Below are the code and all the weights of a small trained network. Each question names an input and a class and asks about switching units off, where a switched-off unit gives its printed mean instead of its output.

import numpy as np


def w(rows, s, z=0):
    codes = np.array(rows[::2]) - 128.0
    scale = np.full(codes.shape[1], s)
    scale[-1] = z or s
    return codes * scale


def norm(h):
    return h / np.sqrt((h * h).mean(-1, keepdims=True) + 1e-5)


def f(y):
    return y / 2 * (1 + np.tanh(0.7978845608 * (y + 0.044715 * y**3)))


def log_softmax(a):
    a = a - a.max(-1, keepdims=True)
    return a - np.log(np.exp(a).sum(-1, keepdims=True))


def net(x, mask):
    res = np.array(x, float).reshape(1, 4) / 4 @ E
    u = 0
    for l in range(4):
        y = f(norm(res) @ A[l][:, :-1].T + A[l][:, -1])
        res = res + np.where(mask[u : u + 12], y, B[l][:, -1]) @ B[l][:, :-1]
        u += 12
    return log_softmax(norm(res)[-1] @ U[:, :-1].T + U[:, -1])


A, B = {}, {}
E = w([
[147,132,161,142],'x0',
[51,32,144,177],'x1',
[120,58,195,59],'x2',
[255,93,93,151],'x3',
],0.006)
A[0] = w([
[173,229,140,45,255],'L0N1',
[165,75,92,134,173],'L0N2',
[100,194,112,220,192],'L0N3',
[129,191,70,205,195],'L0N4',
[102,111,112,137,139],'L0N5',
[119,47,119,160,152],'L0N6',
[143,182,122,62,211],'L0N7',
[162,30,97,5,169],'L0N8',
[185,121,152,67,122],'L0N9',
[55,152,46,96,132],'L0N10',
[76,103,195,1,127],'L0N11',
[126,211,119,148,66],'L0N12',
],0.012,0.0079)
B[0] = w([
[80,108,121,249,247],'L0N1',
[241,173,141,112,167],'L0N2',
[158,254,142,80,205],'L0N3',
[195,169,114,57,209],'L0N4',
[203,127,166,106,140],'L0N5',
[147,190,164,98,169],'L0N6',
[52,80,78,226,198],'L0N7',
[174,82,176,178,196],'L0N8',
[143,53,164,156,158],'L0N9',
[116,172,172,155,166],'L0N10',
[30,116,127,133,199],'L0N11',
[168,167,191,183,141],'L0N12',
],0.0075,0.011)
A[1] = w([
[145,82,185,195,112],'L1N1',
[155,15,120,128,102],'L1N2',
[105,147,53,106,120],'L1N3',
[145,129,15,191,92],'L1N4',
[222,163,147,165,123],'L1N5',
[124,154,119,177,165],'L1N6',
[211,164,143,132,129],'L1N7',
[63,76,54,134,2],'L1N8',
[253,99,129,170,180],'L1N9',
[105,191,170,81,188],'L1N10',
[113,134,110,141,92],'L1N11',
[102,161,116,115,107],'L1N12',
],0.012,0.0052)
B[1] = w([
[95,68,157,103,205],'L1N1',
[154,141,176,255,168],'L1N2',
[136,96,176,115,128],'L1N3',
[188,143,109,26,172],'L1N4',
[108,125,62,191,236],'L1N5',
[102,72,105,216,196],'L1N6',
[18,119,146,118,217],'L1N7',
[38,104,134,139,135],'L1N8',
[188,24,82,165,254],'L1N9',
[175,54,159,181,208],'L1N10',
[164,152,127,109,124],'L1N11',
[240,165,62,147,138],'L1N12',
],0.0064,0.007)
A[2] = w([
[161,57,176,171,255],'L2N1',
[117,135,139,157,102],'L2N2',
[154,115,129,210,172],'L2N3',
[88,110,178,90,73],'L2N4',
[98,152,99,121,11],'L2N5',
[158,178,63,106,130],'L2N6',
[88,139,150,167,124],'L2N7',
[224,103,142,51,127],'L2N8',
[137,78,167,144,99],'L2N9',
[6,202,90,79,72],'L2N10',
[148,134,190,138,61],'L2N11',
[242,121,16,101,154],'L2N12',
],0.012,0.0025)
B[2] = w([
[94,170,154,69,255],'L2N1',
[149,167,91,127,152],'L2N2',
[165,207,34,39,254],'L2N3',
[92,148,98,100,138],'L2N4',
[167,130,168,169,118],'L2N5',
[71,18,124,135,174],'L2N6',
[125,189,67,129,184],'L2N7',
[108,141,200,79,152],'L2N8',
[107,97,61,153,171],'L2N9',
[220,96,140,118,168],'L2N10',
[92,161,144,171,137],'L2N11',
[2,71,64,71,231],'L2N12',
],0.0082,0.0069)
A[3] = w([
[132,57,114,71,127],'L3N1',
[223,77,132,94,92],'L3N2',
[127,220,110,173,119],'L3N3',
[131,204,122,92,211],'L3N4',
[93,118,92,133,255],'L3N5',
[111,51,145,84,244],'L3N6',
[179,131,80,112,53],'L3N7',
[194,78,247,51,197],'L3N8',
[143,203,210,94,112],'L3N9',
[130,82,203,224,87],'L3N10',
[127,159,147,99,168],'L3N11',
[148,100,76,159,98],'L3N12',
],0.014,0.003)
B[3] = w([
[220,204,192,150,197],'L3N1',
[5,174,155,196,163],'L3N2',
[164,130,208,142,255],'L3N3',
[175,56,150,167,210],'L3N4',
[161,156,166,48,250],'L3N5',
[182,213,170,134,230],'L3N6',
[78,147,117,106,150],'L3N7',
[111,225,61,183,172],'L3N8',
[117,2,189,80,184],'L3N9',
[164,55,46,96,203],'L3N10',
[119,87,147,92,143],'L3N11',
[98,112,160,100,192],'L3N12',
],0.0087,0.006)
U = w([
[163,219,159,189,218],'0',
[165,55,221,110,190],'1',
[29,95,125,173,172],'2',
[64,155,212,55,34],'3',
[140,136,36,95,198],'4',
[173,168,138,5,5],'5',
[168,20,99,178,27],'6',
],0.028,0.003)

Each question gives the input, the list of numbers given to net, and the class t.
The units are the neurons (one row each of A and B). Each row of codes is followed by its name. A weight is (code - 128) times the scale printed after its matrix; where a second scale follows, it is the last column's (A, B and U).
mask holds one flag per neuron, layer by layer. A switched-off neuron (its flag False) gives its mean, the last column of its row in B, instead of its output. The means were averaged over made-up inputs and are rounded, as every weight is.
A unit's drop is (log p(t) with every unit on - log p(t) with that unit switched off) / (log p(t) with every unit on - log p(t) with every unit switched off).
The circuit of an input: a set's keep is (log p(t) with only the set's units on - log p(t) with every unit switched off) / (log p(t) with every unit on - log p(t) with every unit switched off). Starting from the 12 units with the biggest drops (on a tie, the unit counted first), units are removed one at a time, each time the one whose removal leaves the highest keep (on an exact tie, the one counted first), for as long as the keep stays at least 0.8.
circuit, biggest first: the units of the circuit, biggest drop first
top k neurons: the k neurons with the biggest drops, biggest first
top k neurons in layer l: the k neurons of layer l with the biggest drops, biggest first
drop of u: that unit's drop, to one decimal
input [-3,-1,6,1], class 6: circuit, biggest first	[L0N8, L3N10]
input [8,7,5,-7], class 3: circuit, biggest first	[L0N1]
input [-6,1,-6,2], class 5: circuit, biggest first	[L0N4, L0N1]
input [5,4,-1,8], class 5: top 2 neurons	[L2N12, L0N1]
input [8,3,-8,0], class 1: top 3 neurons	[L0N3, L0N7, L0N1]
input [3,-7,-1,2], class 4: top 2 neurons	[L1N4, L2N3]
input [8,3,-2,-7], class 1: top 2 neurons	[L0N1, L3N9]
input [0,1,4,2], class 0: top 2 neurons in layer 0	[L0N1, L0N7]
input [-4,1,1,-3], class 3: top 2 neurons	[L0N4, L0N3]
input [4,3,-6,-8], class 1: top 2 neurons	[L0N1, L3N9]
input [-3,1,6,5], class 0: top 3 neurons in layer 3	[L3N8, L3N2, L3N6]
input [7,4,1,-5], class 3: top 4 neurons	[L1N10, L2N3, L0N3, L2N4]
input [-1,6,0,-3], class 1: top 2 neurons	[L2N12, L0N6]
input [8,-1,0,-8], class 0: circuit, biggest first	[L2N12]
input [4,8,-8,-1], class 1: top 3 neurons	[L0N3, L0N1, L0N7]
input [-8,2,5,1], class 0: top 2 neurons	[L0N1, L0N8]
input [-4,-4,6,1], class 6: top 3 neurons	[L0N8, L3N10, L0N9]
input [3,1,-1,-6], class 1: top 4 neurons	[L0N1, L1N5, L1N9, L3N9]
input [4,0,-2,7], class 4: top 2 neurons	[L1N5, L3N3]
input [-7,1,1,-4], class 3: top 2 neurons in layer 0	[L0N4, L0N3]
input [3,4,7,-5], class 3: top neuron in layer 3	[L3N6]
input [4,3,0,-2], class 1: top 3 neurons in layer 0	[L0N7, L0N1, L0N4]
input [2,-3,8,-1], class 2: drop of L0N11	0.5
input [7,-3,-2,1], class 4: drop of L1N4	0.4
input [-5,5,5,2], class 0: drop of L0N1	0.3
